[[0.10,-4.71,-1.75,5.19,-1.58,-0.19,-2.63,2.01,-4.51,-0.07],
[2.21,-0.49,3.34,0.80,-1.37,-2.07,-0.21,-2.51,-1.65,-0.34],
[2.82,2.49,-3.78,2.03,0.46,-3.15,2.41,-2.91,-2.36,-0.36],
[-1.83,1.46,3.61,-1.62,0.76,0.29,0.55,-0.35,-3.80,0.26]]
->
[[0.10,-4.71,-1.75,5.19,-1.58,-0.19,-2.63,2.01,-4.51,-0.07],
[2.21,-0.49,3.34,0.80,-1.37,-2.07,-0.21,-2.51,-1.65,-0.34],
[-1.83,1.46,3.61,-1.62,0.76,0.29,0.55,-0.35,-3.80,0.26],
[2.82,2.49,-3.78,2.03,0.46,-3.15,2.41,-2.91,-2.36,-0.36]]

[[-1.57,5.09,-4.13,-1.09,1.85],
[-0.16,1.59,2.30,-1.09,-3.41]]
->
[[-0.16,1.59,2.30,-1.09,-3.41],
[-1.57,5.09,-4.13,-1.09,1.85]]

[[0.65,-0.49,0.37,-0.67,-5.04,-0.16,-0.29,4.27],
[-0.47,0.17,-0.18,-0.38,1.11,-0.38,1.49,6.70],
[1.22,0.53,-0.23,-0.36,1.43,0.40,-0.44,-0.14],
[0.12,1.00,-0.35,-0.82,1.88,-1.11,-1.22,2.96],
[2.23,0.05,-1.65,-0.63,-2.44,1.79,0.14,-6.89]]
->
[[0.65,-0.49,0.37,-0.67,-5.04,-0.16,-0.29,4.27],
[2.23,0.05,-1.65,-0.63,-2.44,1.79,0.14,-6.89],
[-0.47,0.17,-0.18,-0.38,1.11,-0.38,1.49,6.70],
[1.22,0.53,-0.23,-0.36,1.43,0.40,-0.44,-0.14],
[0.12,1.00,-0.35,-0.82,1.88,-1.11,-1.22,2.96]]

[[1.33,-2.83,1.32,-5.65,3.59,7.05,3.86],
[-3.49,1.97,-5.84,1.64,-5.61,5.43,-2.92],
[5.34,4.61,-3.82,-0.13,3.12,6.48,4.82],
[6.19,2.79,3.69,2.54,2.93,6.56,4.88],
[1.05,5.55,-5.86,5.19,-6.45,-1.81,-5.64]]
->
[[1.33,-2.83,1.32,-5.65,3.59,7.05,3.86],
[-3.49,1.97,-5.84,1.64,-5.61,5.43,-2.92],
[6.19,2.79,3.69,2.54,2.93,6.56,4.88],
[5.34,4.61,-3.82,-0.13,3.12,6.48,4.82],
[1.05,5.55,-5.86,5.19,-6.45,-1.81,-5.64]]

[[4.23,0.30,3.89,3.50],
[4.11,-0.95,4.80,1.34],
[2.85,3.47,-1.15,5.14]]
->
[[4.11,-0.95,4.80,1.34],
[4.23,0.30,3.89,3.50],
[2.85,3.47,-1.15,5.14]]

[[2.88,2.25,3.08,3.74,0.66,3.99,0.99,0.68,0.41,-0.55],
[-2.21,-0.83,4.09,-0.34,-1.83,0.83,0.65,-1.93,1.43,-6.22],
[3.25,2.65,4.24,3.43,3.79,3.68,2.94,2.30,2.64,1.42]]
->
[[-2.21,-0.83,4.09,-0.34,-1.83,0.83,0.65,-1.93,1.43,-6.22],
[2.88,2.25,3.08,3.74,0.66,3.99,0.99,0.68,0.41,-0.55],
[3.25,2.65,4.24,3.43,3.79,3.68,2.94,2.30,2.64,1.42]]

[[-4.24,-4.70,-1.39],
[2.56,2.30,6.23],
[-2.78,-1.07,1.70],
[-3.90,-1.69,-0.32],
[-5.11,-2.00,-0.76],
[-6.61,-6.27,-3.06],
[4.19,6.79,2.42],
[3.07,2.46,5.50]]
->
[[-6.61,-6.27,-3.06],
[-4.24,-4.70,-1.39],
[-5.11,-2.00,-0.76],
[-3.90,-1.69,-0.32],
[-2.78,-1.07,1.70],
[2.56,2.30,6.23],
[3.07,2.46,5.50],
[4.19,6.79,2.42]]
